Here is a tiny trained network, its code and every weight. The questions are about switching its units off for an input and a target symbol, where a switched-off unit gives its printed mean instead of its output.

import numpy as np


def w(rows, s, z=0):
    codes = np.array(rows[::2]) - 128.0
    scale = np.full(codes.shape[1], s)
    scale[-1] = z or s
    return codes * scale


def norm(h):
    return h / np.sqrt((h * h).mean(-1, keepdims=True) + 1e-5)


def f(y):
    return y / 2 * (1 + np.tanh(0.7978845608 * (y + 0.044715 * y**3)))


def softmax(a):
    e = np.exp(a - a.max(-1, keepdims=True))
    return e / e.sum(-1, keepdims=True)


def log_softmax(a):
    a = a - a.max(-1, keepdims=True)
    return a - np.log(np.exp(a).sum(-1, keepdims=True))


def net(x, mask):
    ids = ['ΔΨβγεζημπστφ'.index(c) for c in x.split()]
    T = len(ids)
    res = E[ids] + P[:T]
    r = norm(res)
    for j in range(2):
        rows = slice(4 * j, 4 * j + 4)
        q, k, v = (r @ M[0][rows].T for M in (Q, K, V))
        z = softmax(np.where(np.tri(T) > 0, q @ k.T / 4**0.5, -1e9)) @ v
        o = O[0][rows]
        res = res + np.where(mask[j], z, o[:, -1]) @ o[:, :-1]
    y = f(norm(res) @ A[0][:, :-1].T + A[0][:, -1])
    res = res + np.where(mask[2:10], y, B[0][:, -1]) @ B[0][:, :-1]
    return log_softmax(norm(res)[-1] @ U[:, :-1].T + U[:, -1])


Q, K, V, O, A, B = {}, {}, {}, {}, {}, {}
E = w([
[99,156,131,104,158],'Δ',
[94,125,209,140,155],'Ψ',
[126,165,143,102,163],'β',
[89,91,214,35,130],'γ',
[129,135,164,169,146],'ε',
[81,168,152,135,116],'ζ',
[91,132,67,137,71],'η',
[107,23,122,145,153],'μ',
[142,220,240,2,149],'π',
[63,110,104,144,149],'σ',
[143,100,138,145,80],'τ',
[124,147,81,169,135],'φ',
],0.0056)
P = w([
[5,16,243,14,3],'0',
[66,65,183,13,33],'1',
[108,100,134,23,57],'2',
[133,124,110,54,80],'3',
[141,148,109,83,96],'4',
[153,172,92,140,124],'5',
[167,194,82,184,140],'6',
[174,211,66,195,162],'7',
[172,241,47,212,163],'8',
[177,241,61,243,182],'9',
],0.0012)
Q[0] = w([
[205,167,93,149,187],'h1',
[72,209,202,158,215],'h1',
[167,52,193,87,98],'h1',
[69,94,93,75,85],'h1',
[187,40,113,167,213],'h2',
[170,1,113,50,66],'h2',
[162,75,76,77,94],'h2',
[231,14,109,97,81],'h2',
],0.006)
K[0] = w([
[184,193,125,141,217],'h1',
[15,167,143,197,128],'h1',
[105,87,253,42,58],'h1',
[143,30,116,126,124],'h1',
[45,138,162,64,231],'h2',
[68,90,231,91,70],'h2',
[131,152,210,108,77],'h2',
[54,136,248,13,103],'h2',
],0.0049)
V[0] = w([
[81,135,119,193,134],'h1',
[111,44,125,131,126],'h1',
[54,166,106,103,116],'h1',
[138,87,103,160,254],'h1',
[131,41,154,80,133],'h2',
[122,154,145,88,164],'h2',
[152,180,183,122,34],'h2',
[140,73,85,102,51],'h2',
],0.0039)
O[0] = w([
[160,175,59,5,176,236],'h1',
[138,90,55,199,232,112],'h1',
[67,247,50,72,100,248],'h1',
[80,41,147,94,195,13],'h1',
[67,196,87,215,219,98],'h2',
[80,106,158,113,159,130],'h2',
[190,192,236,189,126,201],'h2',
[140,104,58,200,89,35],'h2',
],0.0024,0.0014)
A[0] = w([
[130,126,136,97,190,95],'n1',
[195,117,176,165,173,148],'n2',
[171,109,43,103,125,81],'n3',
[113,126,176,67,152,131],'n4',
[75,99,124,199,40,190],'n5',
[81,169,106,163,112,190],'n6',
[209,100,3,125,136,3],'n7',
[117,72,91,125,149,132],'n8',
],0.0054,0.0024)
B[0] = w([
[71,167,122,212,151,136],'n1',
[125,136,43,122,79,208],'n2',
[107,106,208,60,72,90],'n3',
[103,52,141,200,77,202],'n4',
[254,133,163,105,229,185],'n5',
[161,63,143,58,195,251],'n6',
[104,75,183,121,49,94],'n7',
[127,140,177,60,183,96],'n8',
],0.004,0.002)
U = w([
[101,167,76,144,89,234],'Δ',
[130,64,137,83,24,66],'Ψ',
[71,64,183,122,49,50],'β',
[130,2,144,130,167,69],'γ',
[60,116,174,239,99,100],'ε',
[132,226,211,111,69,67],'ζ',
[243,124,106,95,112,79],'η',
[117,63,62,109,219,100],'μ',
[164,140,243,67,196,253],'π',
[22,124,35,66,155,79],'σ',
[210,143,103,241,141,148],'τ',
[173,67,65,44,19,129],'φ',
],0.0067,0.0063)

Each question gives the input, a string of symbols that net reads in full, and the target symbol t.
The units are the heads (4 rows each of Q, K, V and O) and the neurons (one row each of A and B). Each row of codes is followed by its name. A weight is (code - 128) times the scale printed after its matrix; where a second scale follows, it is the last column's (O, A, B and U).
mask holds one flag per unit, heads first, then neurons. A switched-off unit (its flag False) gives its mean, the last column of its rows in O or B, instead of its output. The means were averaged over made-up inputs and are rounded, as every weight is.
A unit's drop is (log p(t) with every unit on - log p(t) with that unit switched off) / (log p(t) with every unit on - log p(t) with every unit switched off).
The circuit of an input: a set's keep is (log p(t) with only the set's units on - log p(t) with every unit switched off) / (log p(t) with every unit on - log p(t) with every unit switched off). Starting from all 10 units, units are removed one at a time, each time the one whose removal leaves the highest keep (on an exact tie, the one counted first), for as long as the keep stays at least 0.8.
units of the circuit, in order: the units of the circuit, biggest drop first
which heads matter: for each layer, one digit per head in row order, 1 if its drop is at least 0.15 and else 0, layers parted by /
drop when u is switched off: that unit's drop, to one decimal
input μ τ ε, target τ: which heads matter : 10
input μ Δ η ζ γ ε Δ τ, target π: units of the circuit, in order : [n5; n4]
input μ ζ Δ Ψ μ τ, target π: units of the circuit, in order : [n5]
input σ β β ε, target ε: units of the circuit, in order : [h2; n5; n4]
input ε φ ζ ζ ε ε μ ε ζ ε, target Δ: which heads matter : 11
input η ε η σ Δ ζ π μ, target π: which heads matter : 00
input τ μ ε, target τ: units of the circuit, in order : [h1; n2]
input ζ μ Δ β μ β φ, target π: which heads matter : 10
input Δ ε ε σ η ζ π φ, target φ: which heads matter : 01
input ε ε ε Ψ, target ε: which heads matter : 00
input ε γ ζ, target π: which heads matter : 00
input ε ε ζ ε τ ζ ζ φ, target φ: drop when h2 is switched off : 0.4
input μ φ η ζ ζ Δ σ Ψ ε Ψ, target ε: drop when n5 is switched off : 0.3
input η τ ε τ Δ ε ζ, target π: units of the circuit, in order : [n6]
input ζ ε ε ζ Δ μ ε ε, target Δ: drop when n5 is switched off : 0.4
